Below is a small trained network, with its code and all its weights. Each question gives an input and a class and asks what happens when units are switched off, that is, made to give their printed mean instead of their output.

import numpy as np


def w(rows, s, z=0):
    codes = np.array(rows[::2]) - 128.0
    scale = np.full(codes.shape[1], s)
    scale[-1] = z or s
    return codes * scale


def norm(h):
    return h / np.sqrt((h * h).mean(-1, keepdims=True) + 1e-5)


def f(y):
    return np.maximum(y, 0)


def log_softmax(a):
    a = a - a.max(-1, keepdims=True)
    return a - np.log(np.exp(a).sum(-1, keepdims=True))


def net(x, mask):
    res = np.array(x, float).reshape(1, 7) / 4 @ E
    u = 0
    for l in range(3):
        y = f(norm(res) @ A[l][:, :-1].T + A[l][:, -1])
        res = res + np.where(mask[u : u + 4], y, B[l][:, -1]) @ B[l][:, :-1]
        u += 4
    return log_softmax(norm(res)[-1] @ U[:, :-1].T + U[:, -1])


A, B = {}, {}
E = w([
[98,152,183,80,106,156,150,97,143,164,82],'x0',
[139,184,99,111,93,138,200,128,206,129,156],'x1',
[109,79,163,98,102,118,139,92,209,62,95],'x2',
[178,93,117,148,89,94,150,194,130,145,137],'x3',
[77,68,189,157,168,63,155,142,124,246,115],'x4',
[75,140,122,97,158,81,185,94,143,169,148],'x5',
[109,113,102,117,109,119,88,83,161,160,84],'x6',
],0.011)
A[0] = w([
[105,119,188,65,160,183,152,126,172,95,99,77],'L0N0',
[190,138,83,145,71,112,179,233,178,89,116,72],'L0N1',
[90,180,235,134,216,151,194,167,94,159,148,19],'L0N2',
[174,99,153,188,101,86,86,220,112,255,71,5],'L0N3',
],0.007,0.0022)
B[0] = w([
[216,115,209,189,50,128,179,58,172,204,36,202],'L0N0',
[45,132,91,130,113,124,225,229,129,7,166,236],'L0N1',
[85,105,115,227,133,179,137,75,52,143,187,220],'L0N2',
[89,110,131,219,165,217,185,1,92,241,149,253],'L0N3',
],0.009,0.0055)
A[1] = w([
[136,98,91,200,82,189,54,128,146,44,124,252],'L1N0',
[113,93,121,222,172,125,125,117,39,200,108,147],'L1N1',
[166,145,116,160,176,177,137,49,96,28,110,87],'L1N2',
[144,172,119,119,3,124,178,155,161,108,198,119],'L1N3',
],0.0078,0.0018)
B[1] = w([
[114,87,82,94,102,157,29,214,184,214,164,198],'L1N0',
[114,101,125,200,142,95,95,81,2,60,181,254],'L1N1',
[192,74,20,144,68,97,68,238,155,243,223,187],'L1N2',
[176,245,180,123,101,97,125,107,209,126,39,200],'L1N3',
],0.0075,0.01)
A[2] = w([
[86,155,231,205,184,177,254,201,119,223,184,145],'L2N0',
[145,198,33,122,96,207,210,144,118,151,121,251],'L2N1',
[145,12,175,166,187,31,90,149,36,63,129,112],'L2N2',
[165,143,143,63,52,161,119,69,166,89,147,229],'L2N3',
],0.007,0.0012)
B[2] = w([
[119,110,111,87,5,254,73,142,99,137,183,254],'L2N0',
[195,103,50,151,130,63,201,81,172,38,78,213],'L2N1',
[94,46,212,145,160,84,180,49,218,163,104,227],'L2N2',
[142,133,160,181,165,141,212,136,149,74,75,189],'L2N3',
],0.0092,0.0079)
U = w([
[138,139,206,108,164,87,197,68,190,118,52,141],'0',
[165,92,79,124,185,120,7,209,100,164,172,30],'1',
[189,127,83,161,71,142,151,168,183,101,127,187],'2',
[143,203,71,107,223,65,169,127,108,64,143,74],'3',
[68,173,154,57,222,97,128,108,92,145,86,3],'4',
[94,108,152,184,143,161,160,53,53,188,179,199],'5',
],0.014,0.0034)

Each question gives the input, the list of numbers given to net, and the class t.
The units are the neurons (one row each of A and B). Each row of codes is followed by its name. A weight is (code - 128) times the scale printed after its matrix; where a second scale follows, it is the last column's (A, B and U).
mask holds one flag per neuron, layer by layer. A switched-off neuron (its flag False) gives its mean, the last column of its row in B, instead of its output. The means were averaged over made-up inputs and are rounded, as every weight is.
A unit's drop is (log p(t) with every unit on - log p(t) with that unit switched off) / (log p(t) with every unit on - log p(t) with every unit switched off).
The circuit of an input: a set's keep is (log p(t) with only the set's units on - log p(t) with every unit switched off) / (log p(t) with every unit on - log p(t) with every unit switched off). Starting from all 12 units, units are removed one at a time, each time the one whose removal leaves the highest keep (on an exact tie, the one counted first), for as long as the keep stays at least 0.8.
circuit, biggest first: the units of the circuit, biggest drop first
top k neurons: the k neurons with the biggest drops, biggest first
top k neurons in layer l: the k neurons of layer l with the biggest drops, biggest first
drop of u: that unit's drop, to one decimal
input [7,5,0,4,-3,-1,-5], class 0: circuit, biggest first	[L1N3]
input [7,-5,-1,-4,-3,1,6], class 0: circuit, biggest first	[L0N3 L2N0]
input [1,5,-4,-6,-4,6,8], class 0: circuit, biggest first	[L1N1 L2N0]
input [-6,0,-8,-7,-8,1,-7], class 1: top 2 neurons in layer 0	[L0N1 L0N0]
input [-8,2,2,0,1,4,2], class 3: circuit, biggest first	[L2N0 L0N3 L0N0]
input [-8,-8,-2,3,1,-6,-2], class 5: top 3 neurons	[L0N3 L2N2 L1N1]
input [6,5,3,-2,-2,-1,-5], class 0: circuit, biggest first	[L1N3 L0N3 L2N0]
input [6,8,6,1,2,-7,2], class 0: circuit, biggest first	[L2N0 L1N2]
input [-6,-4,6,-2,3,-5,-7], class 1: top 2 neurons in layer 1	[L1N0 L1N2]
input [-6,7,6,2,-6,6,-4], class 3: top 2 neurons	[L2N0 L0N1]
input [-5,2,3,2,2,5,-3], class 2: top 2 neurons	[L1N1 L0N3]
input [6,5,-1,-4,1,0,0], class 0: top 4 neurons	[L0N3 L0N0 L1N1 L1N2]
input [2,-3,4,-6,5,-5,5], class 0: top 2 neurons in layer 1	[L1N2 L1N0]
input [-5,-7,6,0,-1,-2,8], class 1: circuit, biggest first	[L1N0]
input [-2,4,0,-2,-3,7,5], class 0: top 2 neurons in layer 2	[L2N0 L2N3]
input [7,7,8,4,-7,-5,3], class 0: top 2 neurons in layer 1	[L1N3 L1N1]
input [5,8,-5,-6,-1,4,1], class 0: top 2 neurons in layer 2	[L2N1 L2N3]
input [-6,6,-2,-3,-3,7,7], class 3: top 2 neurons in layer 2	[L2N2 L2N0]
input [-4,0,2,-5,0,7,3], class 4: top 2 neurons in layer 0	[L0N3 L0N2]
input [3,7,4,-1,-3,2,1], class 0: top neuron in layer 2	[L2N0]
input [0,3,-3,-8,-7,7,0], class 3: drop of L2N2	0.2
input [-8,2,-1,-6,-1,0,8], class 1: drop of L2N3	0.0
input [4,-3,-8,-4,-7,-4,8], class 1: drop of L1N0	0.1
